Below is a small trained network, with its code and all its weights. Each question gives an input and a class and asks what happens when units are switched off, that is, made to give their printed mean instead of their output.

import numpy as np


def w(rows, s, z=0):
    codes = np.array(rows[::2]) - 128.0
    scale = np.full(codes.shape[1], s)
    scale[-1] = z or s
    return codes * scale


def norm(h):
    return h / np.sqrt((h * h).mean(-1, keepdims=True) + 1e-5)


def f(y):
    return np.maximum(y, 0)


def log_softmax(a):
    a = a - a.max(-1, keepdims=True)
    return a - np.log(np.exp(a).sum(-1, keepdims=True))


def net(x, mask):
    res = np.array(x, float).reshape(1, 3) / 4 @ E
    u = 0
    for l in range(4):
        y = f(norm(res) @ A[l][:, :-1].T + A[l][:, -1])
        res = res + np.where(mask[u : u + 6], y, B[l][:, -1]) @ B[l][:, :-1]
        u += 6
    return log_softmax(norm(res)[-1] @ U[:, :-1].T + U[:, -1])


A, B = {}, {}
E = w([
[197,244,87,190,186],'x0',
[112,129,254,182,231],'x1',
[11,245,121,53,154],'x2',
],0.0013)
A[0] = w([
[117,112,114,94,83,101],'L0N0',
[64,156,138,84,146,130],'L0N1',
[149,131,4,167,121,107],'L0N2',
[116,120,59,128,96,6],'L0N3',
[114,204,115,75,168,72],'L0N4',
[146,135,215,158,188,167],'L0N5',
],0.003,0.002)
B[0] = w([
[202,161,188,116,125,172],'L0N0',
[133,100,89,174,77,209],'L0N1',
[207,144,201,74,95,233],'L0N2',
[156,180,151,98,4,144],'L0N3',
[60,112,58,183,69,194],'L0N4',
[203,182,137,78,13,254],'L0N5',
],0.0029,0.0017)
A[1] = w([
[169,105,38,130,113,80],'L1N0',
[186,91,150,129,106,63],'L1N1',
[178,228,53,194,222,5],'L1N2',
[110,24,130,87,126,26],'L1N3',
[225,89,170,158,94,212],'L1N4',
[154,112,67,253,123,157],'L1N5',
],0.0026,0.0015)
B[1] = w([
[130,176,242,119,84,159],'L1N0',
[81,149,100,192,123,166],'L1N1',
[175,165,79,16,211,162],'L1N2',
[122,134,109,2,208,149],'L1N3',
[74,171,40,125,167,253],'L1N4',
[200,95,92,104,215,171],'L1N5',
],0.0022,0.0028)
A[2] = w([
[172,141,108,164,120,124],'L2N0',
[134,114,91,103,107,242],'L2N1',
[131,158,254,162,181,66],'L2N2',
[93,99,83,146,154,101],'L2N3',
[24,153,134,119,133,70],'L2N4',
[70,154,137,132,157,10],'L2N5',
],0.0046,0.0013)
B[2] = w([
[95,110,163,99,148,217],'L2N0',
[133,177,183,157,145,251],'L2N1',
[185,137,89,64,1,197],'L2N2',
[137,159,163,134,105,139],'L2N3',
[115,139,69,183,131,201],'L2N4',
[97,126,61,126,70,151],'L2N5',
],0.0048,0.0022)
A[3] = w([
[121,235,135,175,128,253],'L3N0',
[106,163,220,102,144,17],'L3N1',
[45,17,201,79,79,110],'L3N2',
[180,7,164,178,142,152],'L3N3',
[12,39,96,79,128,202],'L3N4',
[254,88,140,217,131,174],'L3N5',
],0.0033,0.0012)
B[3] = w([
[123,12,177,156,154,252],'L3N0',
[80,63,111,169,120,137],'L3N1',
[204,166,168,123,211,185],'L3N2',
[35,217,33,189,137,177],'L3N3',
[210,182,126,168,209,177],'L3N4',
[4,157,109,115,106,222],'L3N5',
],0.0036,0.003)
U = w([
[30,178,55,197,118,200],'0',
[189,159,156,64,1,214],'1',
[202,189,161,123,254,189],'2',
[101,9,202,167,139,121],'3',
[130,59,114,100,142,16],'4',
[134,71,106,98,143,1],'5',
],0.0095,0.0041)

Each question gives the input, the list of numbers given to net, and the class t.
The units are the neurons (one row each of A and B). Each row of codes is followed by its name. A weight is (code - 128) times the scale printed after its matrix; where a second scale follows, it is the last column's (A, B and U).
mask holds one flag per neuron, layer by layer. A switched-off neuron (its flag False) gives its mean, the last column of its row in B, instead of its output. The means were averaged over made-up inputs and are rounded, as every weight is.
A unit's drop is (log p(t) with every unit on - log p(t) with that unit switched off) / (log p(t) with every unit on - log p(t) with every unit switched off).
The circuit of an input: a set's keep is (log p(t) with only the set's units on - log p(t) with every unit switched off) / (log p(t) with every unit on - log p(t) with every unit switched off). Starting from the 12 units with the biggest drops (on a tie, the unit counted first), units are removed one at a time, each time the one whose removal leaves the highest keep (on an exact tie, the one counted first), for as long as the keep stays at least 0.8.
circuit, biggest first: the units of the circuit, biggest drop first
most important unit: the unit with the biggest drop
k most important neurons: the k neurons with the biggest drops, biggest first
k most important neurons of layer l: the k neurons of layer l with the biggest drops, biggest first
input [5,7,-7], class 0: most important unit	L3N5
input [7,-5,2], class 2: 2 most important neurons of layer 3	[L3N0; L3N5]
input [-1,2,-1], class 3: 2 most important neurons	[L0N5; L2N2]
input [1,4,-3], class 1: 2 most important neurons	[L0N4; L0N1]
input [-6,0,-6], class 0: 2 most important neurons	[L3N3; L2N0]
input [-7,2,5], class 2: circuit, biggest first	[L3N4; L3N2]
input [-6,-4,-5], class 2: 3 most important neurons	[L3N2; L1N3; L0N5]
input [-8,8,-7], class 1: 4 most important neurons	[L2N2; L0N5; L3N0; L0N4]
input [7,8,-7], class 1: 4 most important neurons	[L2N2; L0N5; L0N4; L0N1]
input [-4,-7,-8], class 0: 4 most important neurons	[L3N3; L2N2; L0N5; L3N5]
input [1,8,-8], class 0: circuit, biggest first	[L3N3; L3N5]
input [0,2,-1], class 3: 2 most important neurons	[L2N2; L3N0]
input [-2,-3,2], class 3: 2 most important neurons	[L2N2; L2N1]
input [-8,8,2], class 1: 2 most important neurons	[L2N2; L0N5]
input [-2,4,0], class 1: 2 most important neurons	[L0N4; L2N2]
input [-5,-4,-2], class 2: most important unit	L0N5
input [-2,2,1], class 3: 2 most important neurons	[L0N5; L3N0]
input [7,3,-8], class 0: 4 most important neurons of layer 3	[L3N5; L3N3; L3N2; L3N4]
input [2,4,3], class 1: 2 most important neurons of layer 2	[L2N2; L2N1]
input [-7,2,-8], class 0: circuit, biggest first	[L3N3]
input [-8,7,0], class 2: 2 most important neurons of layer 0	[L0N2; L0N0]
input [-8,-7,6], class 2: 4 most important neurons of layer 3	[L3N4; L3N2; L3N5; L3N3]
input [-7,-5,6], class 2: 3 most important neurons of layer 0	[L0N5; L0N0; L0N4]
